Here is a tiny trained network, its code and every weight. The questions are about switching its units off for an input and a target symbol, where a switched-off unit gives its printed mean instead of its output.

import numpy as np


def w(rows, s, z=0):
    codes = np.array(rows[::2]) - 128.0
    scale = np.full(codes.shape[1], s)
    scale[-1] = z or s
    return codes * scale


def f(y):
    return y / 2 * (1 + np.tanh(0.7978845608 * (y + 0.044715 * y**3)))


def softmax(a):
    e = np.exp(a - a.max(-1, keepdims=True))
    return e / e.sum(-1, keepdims=True)


def log_softmax(a):
    a = a - a.max(-1, keepdims=True)
    return a - np.log(np.exp(a).sum(-1, keepdims=True))


def net(x, mask):
    ids = ['ΠΣΦαεζηθλψω'.index(c) for c in x.split()]
    T = len(ids)
    res = E[ids] + P[:T]
    u = 0
    for l in range(2):
        q, k, v = (res @ M[l].T for M in (Q, K, V))
        z = softmax(np.where(np.tri(T) > 0, q @ k.T / 3**0.5, -1e9)) @ v
        res = res + np.where(mask[u], z, O[l][:, -1]) @ O[l][:, :-1]
        u += 1
        y = f(res @ A[l][:, :-1].T + A[l][:, -1])
        res = res + np.where(mask[u : u + 8], y, B[l][:, -1]) @ B[l][:, :-1]
        u += 8
    return log_softmax(res[-1] @ U[:, :-1].T + U[:, -1])


Q, K, V, O, A, B = {}, {}, {}, {}, {}, {}
E = w([
[171,122,119],'Π',
[93,157,195],'Σ',
[161,158,167],'Φ',
[153,168,175],'α',
[92,255,214],'ε',
[117,75,107],'ζ',
[211,129,170],'η',
[158,68,182],'θ',
[123,122,79],'λ',
[80,215,87],'ψ',
[136,108,73],'ω',
],0.015)
P = w([
[142,178,112],'0',
[172,162,92],'1',
[42,100,111],'2',
[199,178,142],'3',
[136,152,82],'4',
[42,57,134],'5',
[203,182,150],'6',
[117,153,70],'7',
[39,32,156],'8',
[214,184,157],'9',
[105,155,65],'10',
[50,2,148],'11',
],0.008)
Q[0] = w([
[115,121,168],'L0H1',
[255,174,188],'L0H1',
[96,74,150],'L0H1',
],0.0093)
K[0] = w([
[170,142,91],'L0H1',
[181,1,18],'L0H1',
[30,216,90],'L0H1',
],0.0095)
V[0] = w([
[173,238,254],'L0H1',
[139,185,158],'L0H1',
[226,130,183],'L0H1',
],0.0058)
O[0] = w([
[20,156,167,251],'L0H1',
[206,252,45,193],'L0H1',
[204,8,77,130],'L0H1',
],0.0034,0.0031)
A[0] = w([
[36,138,98,67],'L0N1',
[147,197,161,252],'L0N2',
[187,188,96,117],'L0N3',
[183,99,114,111],'L0N4',
[164,135,179,133],'L0N5',
[200,96,110,121],'L0N6',
[176,148,245,117],'L0N7',
[213,203,80,111],'L0N8',
],0.012,0.0042)
B[0] = w([
[204,34,171,174],'L0N1',
[15,86,147,254],'L0N2',
[94,231,38,178],'L0N3',
[176,90,116,131],'L0N4',
[68,139,220,150],'L0N5',
[240,66,145,140],'L0N6',
[70,121,193,196],'L0N7',
[158,255,56,198],'L0N8',
],0.0074)
Q[1] = w([
[3,125,151],'L1H1',
[78,221,139],'L1H1',
[184,234,161],'L1H1',
],0.006)
K[1] = w([
[61,241,245],'L1H1',
[155,88,190],'L1H1',
[194,103,2],'L1H1',
],0.0052)
V[1] = w([
[177,127,94],'L1H1',
[26,68,87],'L1H1',
[154,81,2],'L1H1',
],0.0072)
O[1] = w([
[103,180,172,55],'L1H1',
[114,68,54,173],'L1H1',
[253,241,137,2],'L1H1',
],0.0044,0.0082)
A[1] = w([
[165,136,92,162],'L1N1',
[243,174,99,20],'L1N2',
[100,55,161,144],'L1N3',
[142,109,75,138],'L1N4',
[127,183,99,42],'L1N5',
[91,172,2,222],'L1N6',
[89,116,204,2],'L1N7',
[197,73,99,143],'L1N8',
],0.01,0.0061)
B[1] = w([
[236,99,81,144],'L1N1',
[142,79,146,149],'L1N2',
[203,96,116,206],'L1N3',
[125,55,122,140],'L1N4',
[98,187,81,148],'L1N5',
[177,165,185,247],'L1N6',
[170,64,2,164],'L1N7',
[87,100,104,137],'L1N8',
],0.0078,0.013)
U = w([
[167,127,92,23],'Π',
[43,140,64,1],'Σ',
[104,142,247,209],'Φ',
[78,149,227,105],'α',
[51,145,186,128],'ε',
[110,87,41,161],'ζ',
[134,127,125,200],'η',
[143,79,244,180],'θ',
[140,136,115,163],'λ',
[81,182,33,91],'ψ',
[146,139,42,80],'ω',
],0.011,0.0029)

Each question gives the input, a string of symbols that net reads in full, and the target symbol t.
The units are the heads (3 rows each of Q, K, V and O) and the neurons (one row each of A and B). Each row of codes is followed by its name. A weight is (code - 128) times the scale printed after its matrix; where a second scale follows, it is the last column's (O, A, B and U).
mask holds one flag per unit, layer by layer, with each layer's heads first. A switched-off unit (its flag False) gives its mean, the last column of its rows in O or B, instead of its output. The means were averaged over made-up inputs and are rounded, as every weight is.
A unit's drop is (log p(t) with every unit on - log p(t) with that unit switched off) / (log p(t) with every unit on - log p(t) with every unit switched off).
The circuit of an input: a set's keep is (log p(t) with only the set's units on - log p(t) with every unit switched off) / (log p(t) with every unit on - log p(t) with every unit switched off). Starting from the 12 units with the biggest drops (on a tie, the unit counted first), units are removed one at a time, each time the one whose removal leaves the highest keep (on an exact tie, the one counted first), for as long as the keep stays at least 0.8.
circuit, biggest first: the units of the circuit, biggest drop first
unit that matters most: the unit with the biggest drop
k most important neurons: the k neurons with the biggest drops, biggest first
k most important neurons of layer l: the k neurons of layer l with the biggest drops, biggest first
drop when u is switched off: that unit's drop, to one decimal
input η ψ ε Φ ζ θ, target ζ: circuit, biggest first : [L1N6]
input ψ ψ ζ η ε ψ Σ Φ θ, target ζ: circuit, biggest first : [L1N6, L1N7]
input Π ζ ψ ε ζ λ ψ ε Π Σ, target ζ: 3 most important neurons : [L1N7, L0N7, L0N2]
input Σ ψ Π ε ε λ ψ ψ α, target ζ: 2 most important neurons of layer 1 : [L1N7, L1N6]
input ε λ Φ, target ζ: 2 most important neurons : [L0N8, L1N6]
input ψ ω Φ ψ ε α, target ζ: 3 most important neurons : [L1N6, L0N8, L1N7]
input ω η ω ε θ ε ψ ψ ω ψ, target ψ: 2 most important neurons : [L0N8, L1N5]
input ε ε θ ω Φ λ ε Σ ψ, target ζ: 3 most important neurons : [L0N1, L0N8, L1N6]
input α ψ ψ ψ ε Φ, target ζ: 3 most important neurons of layer 1 : [L1N6, L1N7, L1N3]
input ω ω ε, target ζ: 3 most important neurons of layer 1 : [L1N7, L1N3, L1N6]
input ψ ζ Π η, target Φ: 3 most important neurons : [L0N7, L0N5, L1N7]
input ψ ψ η Σ α η Σ, target ζ: 3 most important neurons of layer 0 : [L0N7, L0N2, L0N8]
input ζ Π ε θ ζ ω ε Φ ψ ψ λ ε, target ζ: drop when L1N7 is switched off : 0.6
input Π α ζ ε α λ α, target ε: unit that matters most : L0N8
input Σ ε ψ ε, target Σ: drop when L0N7 is switched off : 0.2
input ψ λ ψ ε, target Σ: drop when L1H1 is switched off : 0.2
